Here is a tiny trained network, its code and every weight. The questions are about switching its units off for an input and a class, where a switched-off unit gives its printed mean instead of its output.

import numpy as np


def w(rows, s, z=0):
    codes = np.array(rows[::2]) - 128.0
    scale = np.full(codes.shape[1], s)
    scale[-1] = z or s
    return codes * scale


def f(y):
    return np.maximum(y, 0)


def log_softmax(a):
    a = a - a.max(-1, keepdims=True)
    return a - np.log(np.exp(a).sum(-1, keepdims=True))


def net(x, mask):
    res = np.array(x, float).reshape(1, 4) / 4 @ E
    y = f(res @ A[0][:, :-1].T + A[0][:, -1])
    res = res + np.where(mask, y, B[0][:, -1]) @ B[0][:, :-1]
    return log_softmax(res[-1] @ U[:, :-1].T + U[:, -1])


A, B = {}, {}
E = w([
[129,128,130,131,124,114,116],'x0',
[141,218,168,43,110,195,4],'x1',
[183,32,127,79,1,153,166],'x2',
[201,75,232,203,171,166,125],'x3',
],0.0076)
A[0] = w([
[101,80,66,166,134,88,168,89],'n0',
[103,168,111,143,236,83,108,132],'n1',
[167,98,60,164,159,96,182,174],'n2',
[131,80,88,168,130,135,160,253],'n3',
[183,129,148,200,144,191,140,98],'n4',
[125,145,120,55,104,204,20,138],'n5',
[60,148,1,96,92,116,131,143],'n6',
[184,42,87,44,52,137,151,212],'n7',
[179,104,248,202,170,185,135,185],'n8',
[112,147,25,69,116,49,110,138],'n9',
[109,139,124,173,169,66,183,157],'n10',
[115,122,121,150,135,86,206,107],'n11',
[141,122,66,204,119,107,179,202],'n12',
[71,174,111,170,248,102,93,176],'n13',
[185,81,158,152,104,129,101,128],'n14',
[115,184,141,112,119,191,54,124],'n15',
],0.0075,0.0037)
B[0] = w([
[115,190,198,138,162,171,210,185],'n0',
[53,68,131,112,99,220,69,210],'n1',
[145,141,172,93,143,148,158,197],'n2',
[131,100,169,46,198,139,138,202],'n3',
[155,222,60,183,228,84,107,166],'n4',
[126,179,209,127,148,196,204,235],'n5',
[221,185,50,151,243,120,104,228],'n6',
[78,31,100,139,222,237,92,255],'n7',
[213,214,59,92,220,146,87,220],'n8',
[212,179,94,152,223,128,122,215],'n9',
[90,127,171,80,154,172,167,192],'n10',
[130,147,221,96,141,132,216,177],'n11',
[123,176,186,88,163,147,139,202],'n12',
[84,24,109,123,179,234,75,240],'n13',
[150,122,103,151,189,172,78,168],'n14',
[88,176,253,163,117,213,177,207],'n15',
],0.0053,0.0083)
U = w([
[242,217,19,126,220,122,117,117],'0',
[116,132,143,24,177,140,112,243],'1',
[92,177,238,70,134,165,215,106],'2',
[63,24,80,139,145,222,92,117],'3',
[101,119,110,122,124,83,115,179],'4',
[113,166,109,161,50,17,166,3],'5',
[92,118,42,166,1,75,131,3],'6',
[90,97,110,168,58,41,108,21],'7',
],0.0059,0.0034)

Each question gives the input, the list of numbers given to net, and the class t.
The units are the neurons (one row each of A and B). Each row of codes is followed by its name. A weight is (code - 128) times the scale printed after its matrix; where a second scale follows, it is the last column's (A, B and U).
mask holds one flag per neuron, in row order. A switched-off neuron (its flag False) gives its mean, the last column of its row in B, instead of its output. The means were averaged over made-up inputs and are rounded, as every weight is.
A unit's drop is (log p(t) with every unit on - log p(t) with that unit switched off) / (log p(t) with every unit on - log p(t) with every unit switched off).
The circuit of an input: a set's keep is (log p(t) with only the set's units on - log p(t) with every unit switched off) / (log p(t) with every unit on - log p(t) with every unit switched off). Starting from the 12 units with the biggest drops (on a tie, the unit counted first), units are removed one at a time, each time the one whose removal leaves the highest keep (on an exact tie, the one counted first), for as long as the keep stays at least 0.8.
units of the circuit, in order: the units of the circuit, biggest drop first
most important unit: the unit with the biggest drop
k most important neurons: the k neurons with the biggest drops, biggest first
drop when u is switched off: that unit's drop, to one decimal
input [7,8,-8,0], class 2: 2 most important neurons	(n15 n5)
input [4,-3,0,6], class 0: units of the circuit, in order	(n8)
input [-4,-8,4,-3], class 2: units of the circuit, in order	(n0 n11)
input [4,-5,-8,2], class 3: 3 most important neurons	(n13 n1 n5)
input [-3,5,5,-7], class 0: 2 most important neurons	(n6 n9)
input [5,3,-6,-3], class 3: units of the circuit, in order	(n13 n1)
input [-2,1,4,5], class 0: units of the circuit, in order	(n8 n4)
input [5,7,-6,-5], class 2: 3 most important neurons	(n15 n5 n7)
input [-6,-8,-8,4], class 2: units of the circuit, in order	(n11 n10)
input [-2,8,7,-3], class 2: 2 most important neurons	(n5 n15)
input [-2,-3,-8,5], class 3: 4 most important neurons	(n13 n1 n6 n9)
input [-2,1,-7,4], class 3: 4 most important neurons	(n13 n1 n6 n9)
input [6,-2,5,-6], class 0: units of the circuit, in order	(n6 n9)
input [2,3,-2,7], class 0: most important unit	n8
input [2,-8,6,-8], class 0: 3 most important neurons	(n6 n9 n15)
input [-5,-8,8,-5], class 2: 3 most important neurons	(n0 n11 n12)
input [-5,-4,0,8], class 0: 2 most important neurons	(n8 n4)
input [3,1,0,4], class 0: drop when n13 is switched off	0.1
input [0,3,-5,1], class 3: drop when n8 is switched off	0.0
input [1,-8,-8,-2], class 2: drop when n10 is switched off	0.2
input [5,3,8,-2], class 3: most important unit	n7
input [3,-8,6,-2], class 2: drop when n11 is switched off	0.3
